Each row has a hidden value; after the row comes its band, the name of the range that the value falls in. Each part has its own.
[ 120  -73 -165   43   33  -15  173   42   -4 -266 -124 -164   60   36
 -154 -256 -135  253  -67  -61 -104  180   14  193   39   88   80  -80
  -74   57  -28  -84 -138    9  162   -2    1  -29 -117   65  -59   -2
    4   89  117 -219 -217   27] : Lt
[ 161   40  -64   -8   -7   56   73   64  -46 -139 -155  -36   39  320
  -54  -51  -61  227  141  240  -61  236  -24  164  130   38  130 -110
   44  128   -3 -101 -136   78   28   93 -130   -6  -57  -51   81  -66
  -32  -15  -55  -55  -91  -15] : qp
[  29   -3   18  -82 -163   18   45  110 -114   95 -144  108   36  260
   -9   57  -70  181   30  194   -8  120  -19  101   50  -77   30    5
   28   16   43    6   65  108  -25   52  -58   33   45   26   66 -112
   51   20 -118   10  -29    9] : ft
[-151  -33   92 -162 -211  -24   -4  -27  -70  223   41  201 -166  248
  246  259   -4  111  -37    6    9 -109   74 -158   47 -130   45   81
   13 -102   47  126  250   82 -125   82   12  -64   -3 -193  107  -51
    3   45 -136  113   52  -66] : Fg
[-216 -129   -1   74 -209   64  -49 -114  108  184   29   -6  -74   35
  227 -127   35  196 -160 -194  -73 -117  157  -61   27  -87   86  136
 -230  -71   77   59  107  -16  130  -14   -2   15 -226   -4 -130  -81
 -143  278  184 -163 -251  -51] : nh
[  31  -96  -74  -37 -150   16  112   17  -28  -50 -164  -10  -29  137
   46  -82  -31  266  -33   19  -66  128   72   58   35  -45   94  -57
 -117   -4   76  -59    8   20  171   37   13   47  -58   59   33  -17
  -42   28    0  -61 -194   52] : qp
[ 126  -54   88  -80  -15  -40  111   44  -94 -148  -97   57  -26  106
  -22  101  -40  164   65  137  -43  117  -20 -125   14  -40   37 -142
 -103  -73  103 -147   21  -24   59   -2  -44  -66  121   43   62  132
  109 -156  -75  150   13  117] : qp
[ 218  -51   74   30  188   22  100  190  -39 -303  -66    1   87    2
 -233   11   23  204   71  116 -131  145  -60  -28  -19  -66   -1 -227
 -163  -91   35 -255 -184 -131  119  -86 -121 -108   24  115   43  211
  128 -269   39   66  -82  198] : Lt
[ 168 -149   40 -155  150   43   98  186  -25 -107 -224   34   24  -97
 -186  153  -77  286  157  143 -149  150  -51  -57  -11  -34   36   46
 -140  -66  137 -228    1  -51  100  -19    1  -15  127  218   74  139
  125 -214  -67  116   18  267] : ft
[ -75  -87   31  139   58  -76   46 -150  150 -152  -34 -108  -32 -192
   89 -151   14  136 -150 -108 -102  -20  -83 -105  -28   25   99  -73
 -263  -76   29 -132   24 -144  187   -1  -19   61 -121   88  -68  160
   -8  113  178  -54 -139   35] : Lt
[-119   29  -75  283   80   32  170 -266  238 -245   84 -310  -28 -156
  242 -435   50  100 -227  -92  -65   -2   32  202   -3  321  132 -127
 -200  134 -164   21 -109  -78   99   43   -7  244 -413  -72 -163   -4
   39  447  386 -277 -424  -78] : qp
[-163 -145  185  122  -58   -1   56 -226  113   80   84  -67 -116 -285
  189 -125   84  161 -186 -239 -101 -114   46 -147 -129  -41   22   39
 -395 -172  108  -42  171 -133   72   -6   70   49 -130   44 -154  120
  110  191  266   23 -226  115] : qp
[-291  -95  136  148  -48    6 -128 -194  186  -16  239 -121 -204  -43
  380   80  153  -31  -82 -117    2 -354    1 -159  -70  104   66   13
 -214  -32  -20  129  210 -143  -71   20 -127  153 -176 -297 -167  108
   89  272  227  119  -93 -119] : nh
[ 144   47  192  -83  -52 -133   22   94 -214 -115  -44  152  -22  303
 -115  237  -51   65   88  194   -7   80 -171 -158   -6 -185  -26 -217
   19 -121   86 -102   70   14 -109   35 -146 -169  265  -91  137  132
  171 -288 -211  282  231   27] : Lt
[  30   63 -258  -58 -256   -2  164   22  -79  -55 -197  -18   28  480
  100 -182 -146  221  -42  188   37  241   68  312  189   91  169  -95
  185  200  -86  104  -61  216   68  137  -13   78 -148  -96   84 -256
 -138  199 -122 -247 -198 -173] : Fg
[  14    1  -67    0  -47   63   26  106  -28   17  -83    0   67  169
  -13  -32  -95  145  -10  123  -25   67   28  206   87   77   20  107
   69  118  -71   22  -27   94   -4    7 -112   87 -114   14   13 -167
   17  237   48 -162 -122  -66] : ft
[  46   26  236   18    1  -40  -76   50  -49   27  -64  170   22  145
  -45  150   39  110   44  162  -89   34 -138 -243   10 -251   10 -111
 -144 -165  134 -191   19  -64   17  -17 -167 -112  123   89  100  129
   26 -213  -82  179  126   77] : nh
[ 147  309 -106 -158  243  116  555  152 -178 -222   56  -55   40  130
 -201 -388 -323  143 -385 -203 -267   98  412  128   16  203 -250   82
  156   17 -169  138 -363  321 -192 -229  242 -116 -248  220  146 -299
  212  264  254 -550 -251   69] : ft
[ -61  110   -6   14  -90    7 -115   73  -16   44  -24   37   27  475
   44   58  -72   45   74  240    8  -20 -106   80  141  -23   90   -5
  164  106  -50  104   -4  125 -153   78 -223  -23  -36 -193   13 -167
  -60   98 -110  -43   97 -207] : lb
[ 132  -43   78    2  107  -68    3  105  -36 -111  -94   77  115   39
 -225   25  -99  173   42   87 -101  135 -140 -115   61 -141   46  -75
 -101 -118   74 -222  -69  -59   83  -44 -110 -232   85  139    1  130
    3 -179  -47   11   83   92] : nh
[-370 -112   96  275   38  -16  -43 -263  336  -70  122 -268 -135 -352
  322 -232  138    9 -284 -244 -107 -357  -67 -123 -175  133   56   22
 -399  -70    6   73  152 -215  102  -37  -12  327 -248    5 -259  134
   90  370  394  -51 -234  -16] : lb
[ 269   84   -8  -30  145   63  183  145  -69 -207 -286  -55  117  160
 -239 -118 -109  267  128  304 -157  333  -90  172   47   36   48 -117
  -11   93   47 -217 -217   73   48   37  -72   65   45  212  134  -27
  102 -127  -45  -48  -66  162] : Fg
[-102   83  -57   90  -58   13   39 -120   71 -160   50 -160 -145  282
  259  -63   45   56  -36   68  -14  -69  -10  133   37  172  116 -121
   40  156 -118  136    9   42  -89  131 -117  202 -204 -315   35  -64
   31  233   84  -35 -133 -192] : Lt
[ -41   36  209   28  224   49   46   21   69 -190   91 -128 -114  -42
   13   55   39   31    1   10 -172 -200  -45 -192 -145   59  -71  -49
 -183  -84   63  -11   -5  -78 -157  -76  -75   81   26  -29  -43  147
  281  -55  156  157   48  122] : lb
[ -34  224 -134  -16 -159  -17   51  -28  -75  -17  -18    8  -40  606
  181  -25 -109   43  -12  239   60   83  -16  264  204  129  123  -66
  336  243 -198  205  -31  249 -203  185 -148   66 -170 -345  153 -292
  -74  274 -122 -165  -19 -334] : Fg
[-122   43   -5  -21 -195  -56  -26  -45  -46    5   60   62 -106  347
  285  160  -17  -20  -40  136  106 -102    4   17   99   85   61  -33
  140   93 -103  155  150   80 -101   84 -147   95  -66 -286   70  -91
   15  232  -67   40    8 -234] : Fg
[  94  -38   11  119   60  -51   51  -33   41 -214 -120  -88   66  -17
  -61 -132  -42  155  -14   88  -71  140 -117   18   34   36   87 -126
 -146   16   23 -197  -81  -80  169    5 -118   28  -32  111  -25  104
   14   37   89  -41  -96   35] : Lt
[  -4   17  -84   56  -62   82  -57  113   64   65 -196   -3  127  301
  -83 -153  -54  248   56  195  -99  146  -79  176  128 -102  150    5
  -12   72   30  -45 -119   68   77   58 -133    0 -118   77  -23 -155
 -166   34  -45 -187 -106  -36] : lb
[-110  -19 -109   44 -212  -75  -78 -148   23  118  -65  -20  -32  276
  131  -83 -134  145  -50  -24   14   48  -54  107  167   -7  177  119
   70  101  -29   76  111  115   15  156  -93  -46 -136 -169  -32 -178
 -201  319  -13 -181  -32 -256] : Lt
[  -7   33   87  -19  -25   -8  -28   67  -42   12  -27   58  -28  217
   36  168   11   89   82  211   -3   10 -141   81   19  -20   44  -47
   53   31  -41   22   88   28 -145  106 -143   61   15 -164   85  -14
  122   -4  -98  126   57  -45] : ft
[ 162   27  -42   13  150  -37  122  236  -13 -337 -261  -25  141   83
 -253 -107  -79  171  -43  185 -161  145 -127  -25   -4  -64   -5 -212
  -87  -39   50 -227 -223  -57  226 -119 -100   60   81  328  105  118
   41 -226  -31  -57  -20  146] : lb
[ 144   44   45   -3  130  -85  -13  199  -54 -193 -143   40  113  225
 -286   68  -74  144  112  238  -94  140 -289   21   35 -144   61 -196
   27  -49   15 -151  -97  -26  -29   37 -170 -136  136   17   78  109
   64 -304 -174   88  172   45] : lb
[ -84 -180  193   44   20  -14   45 -141   89  147   73  110  -22 -343
   63  -46   21  218 -175 -261 -131  -33   88 -290  -26 -167   26  103
 -395 -285  133 -177  109 -152  155  -83   87 -219 -115  187 -110  166
  -19   63  200  -44 -165  181] : qp
[ -66  -23  197  213   11 -126   74 -120   31 -255   37 -173  -35 -164
   15 -183   48    1 -210  -86  -73 -118 -164 -119 -215    2  -70 -234
 -318 -131   69  -67   61 -160   62  -71  -68  159   64   80 -142  212
  279   45  221  123  -73   75] : nh
[ -69  -49   74  133  -20   47  -82   37  100   -9  -47  -29   85   51
   28  -89   21  101  -21  118  -54  -41  -56  -34   22  -26   49  -15
 -174  -17   57  -77  -30  -73  103  -68 -167   64  -64  116 -136    8
   -8  102  112  -47 -103   17] : lb
[ -52   76 -118  163    0   37   42   11  158   -4 -184   11  210   95
    1 -378  -74  189 -209   95 -120  149    5   63  170  -39  128  -26
 -101   30  -34 -135 -236   17  286  -76  -77   29 -273  333  -22 -135
 -278  210  121 -425 -252  -47] : lb
[ 287  208  -29  -79   92  -37  102  182 -207 -439 -106  -88   -5  609
 -151  139 -128   32  262  450   -1  187 -165  159   96  156   35 -305
  299  223  -79  -20 -172  150 -217  100 -266   20  176 -268  190  -17
  204 -186 -211  165  204 -112] : Lt
[ -25  -62  -16 -117 -229  -21   -5   81 -111  163 -128  113   -9  293
   15  120  -85  202   64  146   26   95  -63  126   64 -106   86   49
   63   12   42   70  171  118  -68  129  -37  -21   56 -101   37 -121
   17   23 -185   44   22  -45] : ft
[-282   78 -160  -14 -279    3   41 -112   36  148    6  -86 -120  403
  253 -210 -135  100 -225 -128  -37 -143  121  118   77   40   88  134
   99   95  -46  342  103  229 -111   86   44   86 -218 -196  -66 -327
 -126  411   45 -293 -123 -275] : lb
[  -6 -104   36   48  166   -5   70   87  122 -237 -137 -135   15 -171
 -110  -95   -8  172  -56   -4 -183  -44 -106 -102 -110   -5   16  -76
 -265  -97  104 -147  -50 -144  163  -92  -19  114   23  234  -69  185
  118 -106  115   20  -66  194] : lb
[ 123   14  206   -4  124  -18  -14   85  -70 -101  -22   48   24   90
 -164  115  -41  108   97  120 -116   37 -117 -171  -18 -119  -29  -69
 -113 -113  110 -168  -31  -42  -68  -43 -149 -150  142   49   21  129
  147 -186  -13  156  137  108] : nh
[ 133   61  -40   21 -120  -25  -12  121  -56   49 -346  179  209  327
 -161 -133 -103  268   -3  266  -99  324 -106    1  186 -271  125  -99
  -31  -26  114 -257 -169   67  269    6 -142  -97   25  332  147  -85
 -266 -124 -162 -166  -25   13] : nh
[ -39 -211  -12  -58  -46    1   19  -13  102  183 -192  180   70 -215
   47   -5  -65  307  -92  -58 -102  118   72 -183  125 -148  130  188
 -248 -153  131 -241   67  -78  340  -50   63 -111 -105  353    8   56
 -225   72   28 -156 -156  144] : Fg
[ 110  108  423  -48  336 -125  -33  -52  -34  -56   11  187    8 -150
 -118  258 -128  -45   21  106 -177  -53 -170 -633   11 -137 -102   58
 -164 -257  186 -337   15  -80  -89 -150 -139 -267  276  284  112  261
  149 -191    2  233  416  155] : nh
[ -75   47  166   97   73  -58  115 -220   63 -225  142 -157 -168  -31
  219  -49   43   -5  -89  -30  -57 -125  -36 -158  -90  156   26 -169
 -179  -35    1   16   71  -70 -108   30  -32   95  -51 -170  -61  153
  226  114  173  134  -43   -6] : Lt
[ 170  -46  240 -139  174  -57    4  258 -143  -76  -55  173   55   64
 -359  257  -78  163  128   97 -158   42 -172 -261  -60 -290  -76  -79
 -113 -266  171 -200    1  -63  -96  -85  -83 -331  291  117   59  218
  198 -474 -166  250  273  237] : lb
[  15  109   93   41   77 -113  108 -104  -24 -204   29  -71  -32  108
    9  -84 -122   10  -92   33  -66   -2  -95 -131    8   71   13 -125
  -35  -28    2  -27  -15   31  -89   -4  -56  -63   37  -36  -16   59
  127   58   50    4   85  -50] : nh
[ -78 -162  264  116  100  -87   -6  -94   92  100   55   68   73 -457
  -51  -10    9  118 -131 -102  -70  -33 -170 -176 -104 -102   -6   56
 -362 -250   79 -188  174 -196   57  -52    9 -105    8  201 -174  218
  171   48  161   74  -36  189] : ft

[ 205   -9  103  124  -70  125  145  225   -1  -21 -146   78  -39   58
 -156  109   97   47  224 -296 -300 -173   53   67  219 -332 -159  158
   67 -139  343   98 -144  130  -29  -69   27  -80  -93  505 -132  134
 -135 -348   59 -217 -224 -225] : Fq
[  -1   71 -256  119 -120 -180 -198  270  307  -19    5 -195   66  -48
 -135  -80  180 -142  -34   40 -113 -193 -464 -161 -206  -78  252 -195
 -293   49  -86 -116  572  -28  105 -141   36  114 -355 -161  -50  125
 -285  -18 -310  270 -211 -299] : Dl
[ 100   93  -83  -73  -31  135   16  274   34   86    5 -191   25 -114
  -35  178  -95  127  169 -118 -291  -56  207  -37  258 -446   77  -57
  138  -96   58  -35 -149  -12   13  -68  192   46 -163  540  181    3
 -242 -138  -67 -219 -380   34] : Dl
[ -41   28 -237  157 -155 -107 -204  326  266   35   59 -107  -22  -72
 -134  -99  199 -228 -112   63 -118 -200 -424 -142 -219  -18  251 -202
 -291   38  -86 -123  503   -4   94 -170    6  138 -376 -139  -35   81
 -286  -65 -281  245 -195 -366] : dr
[ 134 -101  -14   46  130  -54   73  -36  246 -176 -203  -84  138  -42
 -252  198   13   62  379 -144   14 -198 -197  -86  -12 -216 -151   50
 -327  -48  134   73  657   33   15 -107  166  -63  -61  -43 -165  187
   20 -165  -91  -17  -24 -303] : Dl
[ 178   10  -10   39  -75  142  104  275  -14   17  -86  -56   -2    8
 -111  123   45  121  258 -268 -320 -161   73   22  249 -386  -36   25
  160 -145  244   45 -118  123  -27  -62   53  -26 -103  594  -40   95
 -207 -256  -29 -230 -317  -98] : jq
[ 141  -77   38   57  113  -15  126  -37  179 -179 -229  -38  147  -15
 -205  201   47  115  377 -181  -57 -201 -135  -55   15 -267 -200   85
 -233 -117  185   72  508   57  -11  -79  136  -76    6   74 -206  181
  -11 -210  -39  -79  -57 -253] : jq
[ 134  156  -19   -3  -98  107   48  298   43   -7 -119 -128   88  -15
  -47  119   56  150  178 -185 -366 -128  145  -23  236 -501  -21   68
  170 -152  169   19 -249   18    6   19  103   43 -128  571    1   61
 -250 -228   -8 -224 -352  -19] : fm
[ 121   76   40   76   53 -113  -13   13  330 -198 -273  -72  182   -1
 -215  113   75  -11  212  -93  -43 -167 -147 -109  -40 -286 -167  217
 -353   -6  148   91  402  -71   62  -33  163  -13 -156 -120 -157  168
   -5 -195  -12   28  -22 -342] : Cl
[  11  102  143 -153  104   79    0  -14   48  208  206  -98  -28 -268
  173  188 -221  -84 -132  136  -24   42  497   28  113 -327  -34   18
 -119   20   40 -207 -607 -262   85  -68  346   19  128  194  292  -84
 -121  -92  -37  -79 -101   98] : Cl
[ 196  -22  -45 -431 -224   79  -96  -18    9  330  228  -42   12   -8
 -171 -110 -307   58  221  215    1  378   41   69 -109  268    5 -110
  148 -289  182  208  126  -24  238 -135 -238 -419   84  126  -40 -331
  -41  102  116 -233  177  186] : fm
[-175 -113 -230  260  -48  150 -229   68  -83    9  179  339 -214  -44
  211  -36   71 -375 -334   74   -2   -6    5    3 -400  122    7 -123
 -421 -152  -61 -279   81  115   99 -298   94  161  -93  -24  253 -218
  -21  -86   64   62  -24 -370] : dr
[ 135   26  198 -371 -161 -107  -60 -106  -16  245  124  -83   75  -17
  -58 -125 -222   93  121  260 -162  462  -57  115 -233  172   39 -120
   68 -364   89   95  -71  -34  296  -49 -395 -503   91   99 -143 -198
 -137   89   48 -178  121  249] : Fq
[  33 -114  391 -312   91 -254  -51 -345   -3   97   14 -301  172 -197
   26  -73 -219  182  201  204 -164  378 -202  -14 -442  -14  219 -253
  -86 -434 -224  -92   81   63  238 -155 -436 -435  188  -49 -206  -86
 -152  150 -221 -130  106  192] : Dl
[ 115   29  -25  -18  -23  152   47  302   40  102  -12 -120  -50 -116
  -99  167  -77   64  189 -161 -269  -91  182  -13  289 -400   84  -33
  105  -58   90  -10 -116   32   -7 -113  148   37 -213  529  164   35
 -220 -186  -69 -212 -345  -82] : dr
[ -30  182 -132  125  111   -6   70   60   68  163 -127  481  -81   61
  269   30    7   -9   62  -60  115  128  125  158   79  126  298 -104
  -78  125  112 -328  351   -4   25 -336   16   41 -198   95  542 -101
 -300  168  118  291 -218  -41] : Dl
[-101  -50 -267  208   43  109 -197   10  -48    7   59  472 -206   44
  264  -28  -13 -325 -159   -1  180   86  127  100 -223  181   66  -53
 -420    5   60 -293  104   99  131 -313   93  130 -104    7  480 -238
   55   53  157  149   46 -307] : dr
[ 137   22  -47   12  -74  142  100  286    1   -5 -116  -84   59   -1
  -94  163   54  173  287 -227 -321 -152   59    2  228 -396  -38  -14
  165 -173  208   26  -13  108  -17   -9   51  -15  -96  599  -43   97
 -232 -235  -32 -228 -341  -38] : Dl
[ 192 -152  193 -273   32 -220 -234 -158  198   85   -2 -455  173 -198
  -31 -295  -64  -16  385 -113  251 -171 -165 -151 -215 -127  442 -102
  -52   11    9 -125 -276  124  155 -167 -344  -34  303  -36 -173  -52
   -3  171 -501  127  361 -104] : jq
[ -48  128 -181  238    9   37 -197   37    3   22  -29  565 -202  133
  305  -90    6 -360 -249  -26  149  157  219  165 -127  148   54  127
 -397  108  178 -270 -168   13  163 -270   83  106 -195    8  552 -221
   25   43  269  213   28 -300] : Cl
[ 111  -28 -110   30   81 -146  -50   42  364 -138 -160 -205  149  -74
 -279  108   23   -6  291  -62   32 -200 -321 -159  -64 -184   21  -19
 -378   51   17   43  763  -36   58 -136  170    8 -212 -198 -104  181
  -49  -71 -204  116  -51 -332] : Dl
[ -48  142  108   66  124  155  288  -45   24  322  -72  398  -34 -107
  168  130  -30  200   92  -44  -64   67  168   31   24   38  243 -135
  238 -132    0 -241  544    6 -188 -494   42  -28  -50   98  271 -147
 -498   22  112   61 -355   32] : Dl
[ -42  235   42  102  119   69  241   -4   48  255 -139  447  -14  -21
  244   88   22  175   69  -58  -48   96  156   88   65   28  276 -106
  169  -44   46 -291  445  -20 -125 -420   27    4 -113  112  368 -110
 -488   79  132  169 -364   50] : jq
[  41  136 -147  187 -161 -194 -223  284  330  -12  -11 -113    3  -10
 -155 -148  204 -265 -169   22 -142 -184 -402 -132 -188  -95  185  -21
 -340  104   -2  -61  299  -67  119 -150   45  109 -412 -207  -62  124
 -240 -104 -223  272 -159 -417] : Cl
[  98  -26  338 -272   77 -294 -258 -303  182  -18  -94 -502  276 -232
   42 -270  -95   79  244   12   28   32 -163 -209 -418 -266  397  -58
 -101 -216 -225 -127 -276   75  189 -168 -364  -83  244 -136 -207 -110
  -46  175 -401    3  275  -38] : fm
[ 123  -11  -75   31  102 -129   -3   -6  334 -177 -206 -159  182  -44
 -246  139   34   46  325  -94   25 -198 -260 -136  -45 -226  -58   36
 -358   11   68   52  703  -29   43 -103  183   -7 -137 -152 -132  182
  -25  -96 -144   77  -40 -299] : jq
[  39   21  179 -202   86   19   13  -55   50  236  207  -64   -2 -232
  201  103 -153 -106  -34  129  149  -25  423   90   80 -169  -10  -17
 -123   85  181 -254 -664 -233  125    8  180  -37  315  154  179  -44
  -91  -42 -118   50   83  134] : Cl
[ 139 -131  105 -287   52  -70  -29  -68   79  218  185 -207   66 -191
  102  -54  -85  -41  262   18  308 -156  134   59   25  -38  174 -160
  -54  104  232 -228 -438  -64  146   -4  -79  -76  448  139  -12   -2
  -56   86 -347  151  259  118] : jq
[ -56  228   76   95  125  111  277  -22   32  281 -119  442  -13  -56
  240  117   14  201   57  -49  -73   79  192   64   57    5  251 -108
  217  -88   27 -286  456  -26 -163 -444   57    5  -76  118  335 -127
 -515   48  142  124 -387   63] : jq
[-124  -32 -143  326  -80  114 -254   48  -86   14  176  440 -273   26
  242 -114   86 -482 -477   46  -19   30   76   60 -389  124  -58   41
 -460  -95   49 -253 -232   78  124 -309  107  135 -116  -56  271 -225
   20 -139  162   89   22 -439] : Cl
[  40   45 -216   80  -56 -189 -172  238  389  -47  -60 -226   84  -78
 -235  -26  124 -133   87   23  -32 -212 -439 -177 -126 -107  222 -136
 -356  115  -69  -45  690  -57  100 -138   84  101 -378 -221  -44  159
 -203  -24 -308  254 -144 -356] : dr
[  16  207 -196  129 -148 -215 -226  269  366  -62  -59 -181  109  -16
 -121 -115  212 -165 -117   63 -155 -176 -387 -168 -193 -173  185  -39
 -316   64  -54  -73  370 -114  128  -86   77  143 -383 -207  -61  113
 -264  -58 -224  263 -187 -321] : Fq
[ 111   -9  264 -296   42 -289 -284 -241  225  -15  -99 -532  310 -222
   42 -291  -54   73  288   -4  100  -50 -160 -221 -367 -268  420  -56
  -76 -146 -169 -137 -302   57  192 -112 -355  -23  272 -119 -206 -101
  -45  190 -441   61  305  -27] : fm
[ -56  191  116   38  100  198  277  -74   29  323  -56  368    7 -129
  175  124  -34  226   53  -18  -94   55  230  -20  -12  -21  196  -88
  288 -194  -25 -211  481  -27 -213 -496   93    5    0   77  227 -208
 -498   -2  152    0 -351   51] : jq
[  87  -67   37   29   89    4  110   17  216 -195 -279  -43  190  -36
 -222  221   75  127  400 -122  -58 -200 -130  -76    1 -272 -200   85
 -239 -140  146   84  573   37   10   -8   92  -48  -27   71 -223  169
  -19 -215  -25  -96  -44 -253] : dr
[  94  -80  389 -241  109 -291 -212 -348  141   16  -50 -462  209 -250
   13 -241 -140   66  209   24  -17   91 -195 -185 -449 -210  382  -93
 -126 -258 -259 -116 -179   98  170 -251 -361 -157  210 -170 -209 -102
  -56  154 -387  -26  241  -62] : fm
[ 168 -166   64 -312   -5 -123 -174  -41  161  143   69 -356  151 -172
   23 -198  -40  -27  404  -67  347 -219  -41  -57  -74  -52  342 -153
  -21   91  165 -174 -325   58  170  -25 -267  -16  392  101 -101  -34
  -14  153 -457  165  354   13] : Dl
[  41   14  466 -274   51 -285  -80 -352   13   62  -25 -261  192 -157
   71 -128 -170  144   72  218 -234  405 -134   -5 -459  -96  154 -110
 -100 -445 -197  -72 -184    2  260 -112 -420 -412  175  -74 -226 -105
 -144  102 -135 -140  122  168] : Fq
[  72   83 -207   84  -58 -218 -169  197  376  -55  -52 -237   98  -49
 -215  -54  122 -110   69   -1  -61 -197 -446 -175 -138 -129  209 -114
 -335   96  -52  -36  631  -59   96 -155   97   80 -354 -227  -66  158
 -209  -15 -299  255 -155 -332] : jq
[-111  -22 -145  332 -109   88 -258   92  -68   14  165  393 -260   32
  211 -133  122 -470 -467   34  -60    4   12   44 -384  105  -30   27
 -435  -92   46 -240 -213   83  123 -293   74  134 -152  -42  223 -188
  -19 -150  120  100   -8 -445] : Cl
[ -94  -73 -146  333  -79  107 -210   63  -87   40  207  404 -290   11
  192 -120  107 -458 -427   14  -34  -26   -7   52 -370  136  -20  -24
 -421  -97   45 -245 -128  108   90 -353   94  124 -109  -51  211 -183
  -22 -141   88  101   -4 -451] : Fq
[  -3   82  128 -218  107   48   23  -67   33  194  214 -114   48 -267
  237  172 -167  -23  -60  178   55    3  465   49   67 -286  -38  -54
 -102   -8   67 -266 -606 -269  107   12  283   10  308  184  209  -77
 -124  -35  -92  -25  -12  207] : Fq
[  79   77 -183   47    1 -204 -138  128  387 -117 -122 -247  162  -54
 -217   13   88  -43  162  -17  -26 -199 -381 -182 -114 -192  133  -60
 -354   73  -40  -14  668  -68   89 -118  140   75 -288 -219  -74  161
 -146  -23 -256  203 -117 -308] : jq
[  69  -43   18 -108  118  157   25  111   29  233  227 -142 -153 -286
  -15  233 -290  -65   37    2  -78    4  370   -1  239 -306   87 -107
  -68   35  -22 -118 -222 -111   17 -233  355   23  -87  316  361  -55
 -126  -98 -109 -162 -227  -32] : dr
[  31 -148  423 -269  144 -256 -127 -370   66   44  -32 -367  175 -261
   19 -122 -202  110  222  123  -65  244 -180 -104 -461 -109  302 -184
 -155 -352 -283 -120   -3   96  203 -220 -404 -290  197 -125 -182  -97
  -74  147 -306  -97  195   31] : dr
[  19   45  167 -206   88   55   26  -55   35  234  220  -59    4 -243
  206  148 -175  -85  -65  158  102    6  468   82   81 -205  -57  -12
 -113   40  150 -242 -649 -256  116    9  236  -35  301  171  197  -68
  -98  -63  -72   -4   40  160] : Cl
[  30  -43 -176  259   86   27 -138  -21  -41   88   86  563 -339   94
  211  -98  -66 -396 -156 -103  216  127  112  200  -93  260  137    0
 -430  154  170 -261   12  108  120 -448   84   38 -181  -26  557 -179
   64   74  152  239   62 -381] : fm
